Below is a small trained network, with its code and all its weights. Each question gives an input and a class and asks what happens when units are switched off, that is, made to give their printed mean instead of their output.

import numpy as np


def w(rows, s, z=0):
    codes = np.array(rows[::2]) - 128.0
    scale = np.full(codes.shape[1], s)
    scale[-1] = z or s
    return codes * scale


def norm(h):
    return h / np.sqrt((h * h).mean(-1, keepdims=True) + 1e-5)


def f(y):
    return y / 2 * (1 + np.tanh(0.7978845608 * (y + 0.044715 * y**3)))


def log_softmax(a):
    a = a - a.max(-1, keepdims=True)
    return a - np.log(np.exp(a).sum(-1, keepdims=True))


def net(x, mask):
    res = np.array(x, float).reshape(1, 4) / 4 @ E
    u = 0
    for l in range(3):
        y = f(norm(res) @ A[l][:, :-1].T + A[l][:, -1])
        res = res + np.where(mask[u : u + 5], y, B[l][:, -1]) @ B[l][:, :-1]
        u += 5
    return log_softmax(norm(res)[-1] @ U[:, :-1].T + U[:, -1])


A, B = {}, {}
E = w([
[152,159,180,184,216,81],'x0',
[86,171,135,231,143,84],'x1',
[88,72,90,96,253,62],'x2',
[177,170,90,161,128,78],'x3',
],0.0048)
A[0] = w([
[212,182,54,81,128,158,8],'L0N1',
[64,163,146,111,205,161,87],'L0N2',
[134,141,185,92,171,60,86],'L0N3',
[125,61,101,112,116,197,171],'L0N4',
[2,82,202,204,148,125,67],'L0N5',
],0.0078,0.0018)
B[0] = w([
[105,164,90,148,139,69,185],'L0N1',
[53,206,254,58,128,58,179],'L0N2',
[110,208,123,15,150,183,187],'L0N3',
[219,47,185,234,182,252,210],'L0N4',
[54,124,170,131,170,63,255],'L0N5',
],0.0058,0.0032)
A[1] = w([
[122,254,197,83,151,129,78],'L1N1',
[166,116,232,120,194,130,119],'L1N2',
[208,131,238,76,130,184,251],'L1N3',
[164,85,192,125,142,31,80],'L1N4',
[194,203,117,174,129,148,146],'L1N5',
],0.0054,0.0017)
B[1] = w([
[181,108,121,117,98,106,223],'L1N1',
[105,55,86,90,123,125,204],'L1N2',
[142,180,109,255,216,116,254],'L1N3',
[182,204,178,118,57,183,156],'L1N4',
[114,142,106,121,154,82,198],'L1N5',
],0.0078,0.0026)
A[2] = w([
[98,49,130,109,237,130,254],'L2N1',
[88,133,198,201,97,45,167],'L2N2',
[155,179,119,187,8,165,178],'L2N3',
[191,30,2,98,134,126,235],'L2N4',
[71,133,209,82,210,154,15],'L2N5',
],0.0081,0.0014)
B[2] = w([
[66,157,153,172,29,170,254],'L2N1',
[167,130,21,6,150,133,240],'L2N2',
[28,118,167,62,223,98,213],'L2N3',
[2,143,85,203,125,125,225],'L2N4',
[52,129,20,124,118,93,216],'L2N5',
],0.0059,0.0052)
U = w([
[184,89,153,107,59,147,2],'0',
[201,54,208,95,91,124,2],'1',
[35,143,111,79,142,87,189],'2',
[188,160,87,99,177,90,140],'3',
[151,73,174,121,93,122,3],'4',
[170,94,189,106,59,143,21],'5',
[63,78,134,215,117,191,186],'6',
[139,80,249,178,131,170,159],'7',
],0.014,0.006)

Each question gives the input, the list of numbers given to net, and the class t.
The units are the neurons (one row each of A and B). Each row of codes is followed by its name. A weight is (code - 128) times the scale printed after its matrix; where a second scale follows, it is the last column's (A, B and U).
mask holds one flag per neuron, layer by layer. A switched-off neuron (its flag False) gives its mean, the last column of its row in B, instead of its output. The means were averaged over made-up inputs and are rounded, as every weight is.
A unit's drop is (log p(t) with every unit on - log p(t) with that unit switched off) / (log p(t) with every unit on - log p(t) with every unit switched off).
The circuit of an input: a set's keep is (log p(t) with only the set's units on - log p(t) with every unit switched off) / (log p(t) with every unit on - log p(t) with every unit switched off). Starting from the 12 units with the biggest drops (on a tie, the unit counted first), units are removed one at a time, each time the one whose removal leaves the highest keep (on an exact tie, the one counted first), for as long as the keep stays at least 0.8.
units of the circuit, in order: the units of the circuit, biggest drop first
unit that matters most: the unit with the biggest drop
top k neurons: the k neurons with the biggest drops, biggest first
top k neurons in layer l: the k neurons of layer l with the biggest drops, biggest first
drop when u is switched off: that unit's drop, to one decimal
input [-4,-2,7,-3], class 6: units of the circuit, in order => [L0N4 L2N1]
input [-1,6,1,3], class 3: units of the circuit, in order => [L2N2 L2N4 L2N3]
input [-5,6,-6,-1], class 2: units of the circuit, in order => [L2N3]
input [2,1,-8,-7], class 7: units of the circuit, in order => [L2N5 L2N4]
input [0,-5,-3,2], class 6: top 3 neurons => [L0N2 L0N4 L2N2]
input [8,6,-3,0], class 3: units of the circuit, in order => [L2N2 L2N4]
input [-1,5,-5,-8], class 2: units of the circuit, in order => [L2N2 L0N5]
input [2,3,-8,0], class 2: top 2 neurons => [L2N3 L0N4]
input [7,3,-8,-6], class 3: top 3 neurons in layer 2 => [L2N2 L2N1 L2N4]
input [1,-6,0,-4], class 7: top 2 neurons => [L0N4 L1N3]
input [3,6,3,7], class 3: top 2 neurons => [L2N4 L2N3]
input [8,-6,-2,-2], class 3: top 2 neurons in layer 0 => [L0N4 L0N3]
input [6,-3,-4,1], class 3: drop when L0N4 is switched off => 0.2
input [-8,0,2,5], class 6: drop when L1N4 is switched off => 0.1
input [2,-2,-1,-4], class 6: unit that matters most => L1N2
input [-1,5,3,8], class 3: drop when L2N1 is switched off => 0.2
input [-5,6,-6,3], class 2: drop when L2N3 is switched off => 0.9
